Here is a tiny trained network, its code and every weight. The questions are about switching its units off for an input and a class, where a switched-off unit gives its printed mean instead of its output.

import numpy as np


def w(rows, s, z=0):
    codes = np.array(rows[::2]) - 128.0
    scale = np.full(codes.shape[1], s)
    scale[-1] = z or s
    return codes * scale


def f(y):
    return np.maximum(y, 0)


def log_softmax(a):
    a = a - a.max(-1, keepdims=True)
    return a - np.log(np.exp(a).sum(-1, keepdims=True))


def net(x, mask):
    res = np.array(x, float).reshape(1, 5) / 4 @ E
    y = f(res @ A[0][:, :-1].T + A[0][:, -1])
    res = res + np.where(mask, y, B[0][:, -1]) @ B[0][:, :-1]
    return log_softmax(res[-1] @ U[:, :-1].T + U[:, -1])


A, B = {}, {}
E = w([
[50,195,159,70,124,89,26,118,44],'x0',
[94,68,164,114,85,76,183,152,95],'x1',
[133,123,131,133,131,132,118,124,131],'x2',
[87,72,95,67,128,254,173,28,73],'x3',
[82,62,82,185,178,161,129,214,53],'x4',
],0.008)
A[0] = w([
[192,204,185,84,69,69,135,86,216,70],'neuron 0',
[175,180,151,163,140,28,70,173,157,148],'neuron 1',
[157,159,142,186,182,48,146,219,154,40],'neuron 2',
[93,61,96,171,188,113,140,210,111,106],'neuron 3',
[118,135,57,148,239,143,68,161,104,217],'neuron 4',
[173,174,205,61,57,102,167,62,203,29],'neuron 5',
[53,163,202,106,122,40,53,132,58,171],'neuron 6',
[134,102,45,194,188,116,115,227,53,2],'neuron 7',
[77,19,237,97,3,52,219,189,89,112],'neuron 8',
[140,136,170,125,134,63,116,191,149,11],'neuron 9',
[137,147,128,180,171,45,103,197,181,140],'neuron 10',
[252,34,114,204,117,120,254,160,239,49],'neuron 11',
],0.006,0.0026)
B[0] = w([
[57,83,143,231,79,56,53,127,185,211],'neuron 0',
[129,65,148,72,189,224,230,91,100,223],'neuron 1',
[145,84,99,76,207,206,193,67,69,199],'neuron 2',
[69,87,158,196,70,75,62,121,175,194],'neuron 3',
[124,122,182,202,50,128,107,164,219,196],'neuron 4',
[19,32,120,217,93,69,97,71,144,195],'neuron 5',
[184,228,48,95,153,98,97,242,79,220],'neuron 6',
[32,81,188,228,48,48,45,80,197,191],'neuron 7',
[254,149,254,103,67,222,166,178,231,222],'neuron 8',
[94,44,104,100,212,166,226,41,79,169],'neuron 9',
[126,57,186,82,172,206,215,50,93,211],'neuron 10',
[176,243,1,95,160,31,77,214,10,254],'neuron 11',
],0.0057,0.0084)
U = w([
[19,28,160,227,34,17,66,93,190,9],'0',
[69,3,96,27,197,240,228,22,24,9],'1',
[184,228,45,74,148,19,60,239,33,59],'2',
[207,149,198,141,109,178,98,154,228,255],'3',
],0.0066,0.0048)

Each question gives the input, the list of numbers given to net, and the class t.
The units are the neurons (one row each of A and B). Each row of codes is followed by its name. A weight is (code - 128) times the scale printed after its matrix; where a second scale follows, it is the last column's (A, B and U).
mask holds one flag per neuron, in row order. A switched-off neuron (its flag False) gives its mean, the last column of its row in B, instead of its output. The means were averaged over made-up inputs and are rounded, as every weight is.
A unit's drop is (log p(t) with every unit on - log p(t) with that unit switched off) / (log p(t) with every unit on - log p(t) with every unit switched off).
The circuit of an input: a set's keep is (log p(t) with only the set's units on - log p(t) with every unit switched off) / (log p(t) with every unit on - log p(t) with every unit switched off). Starting from all 12 units, units are removed one at a time, each time the one whose removal leaves the highest keep (on an exact tie, the one counted first), for as long as the keep stays at least 0.8.
circuit, biggest first: the units of the circuit, biggest drop first
unit that matters most: the unit with the biggest drop
top k neurons: the k neurons with the biggest drops, biggest first
drop when u is switched off: that unit's drop, to one decimal
input [-3,7,-4,-1,-2], class 3: circuit, biggest first : [neuron 8]
input [4,8,-1,-7,-7], class 3: top 3 neurons : [neuron 8; neuron 6; neuron 0]
input [-2,8,6,4,-5], class 3: top 3 neurons : [neuron 8; neuron 7; neuron 3]
input [-5,2,6,8,-8], class 0: circuit, biggest first : [neuron 5; neuron 1]
input [-6,-5,7,-6,1], class 1: top 3 neurons : [neuron 10; neuron 2; neuron 1]
input [5,-5,-4,-3,-8], class 0: top 3 neurons : [neuron 0; neuron 5; neuron 11]
input [5,-7,1,-8,2], class 1: circuit, biggest first : [neuron 1; neuron 10]
input [1,-3,-8,-6,6], class 0: top 3 neurons : [neuron 7; neuron 4; neuron 3]
input [4,-8,-8,5,-8], class 0: circuit, biggest first : [neuron 5; neuron 0]
input [-3,-6,-4,5,5], class 3: circuit, biggest first : [neuron 4; neuron 1]
input [-8,-4,2,-2,-7], class 2: top 2 neurons : [neuron 11; neuron 7]
input [7,6,-1,7,-8], class 0: top 2 neurons : [neuron 5; neuron 11]
input [5,3,6,-5,7], class 0: top 3 neurons : [neuron 7; neuron 3; neuron 11]
input [5,-6,-7,-6,5], class 1: top 4 neurons : [neuron 1; neuron 10; neuron 2; neuron 11]
input [0,1,-5,-3,7], class 0: unit that matters most : neuron 7
input [-6,3,4,5,-1], class 2: circuit, biggest first : [neuron 11; neuron 1]
input [7,-8,-1,3,5], class 3: top 2 neurons : [neuron 11; neuron 4]
input [4,8,-5,-1,2], class 3: top 2 neurons : [neuron 8; neuron 11]
input [4,5,-5,-3,-4], class 3: top 3 neurons : [neuron 11; neuron 8; neuron 6]
input [4,5,0,4,-6], class 0: circuit, biggest first : [neuron 5]
input [6,8,-3,-7,-1], class 3: top 2 neurons : [neuron 8; neuron 6]
input [-8,-1,7,-8,-3], class 1: top 3 neurons : [neuron 10; neuron 1; neuron 2]
input [3,-2,0,-3,-6], class 0: top 3 neurons : [neuron 0; neuron 5; neuron 11]
input [8,0,-7,-8,1], class 1: drop when neuron 10 is switched off : 0.3
input [-8,2,0,1,-2], class 2: drop when neuron 11 is switched off : 0.7
input [5,-3,-1,-5,4], class 1: drop when neuron 2 is switched off : 0.2
input [6,7,4,4,-1], class 3: drop when neuron 8 is switched off : 0.8
input [-8,3,-5,-4,-3], class 2: circuit, biggest first : [neuron 11]
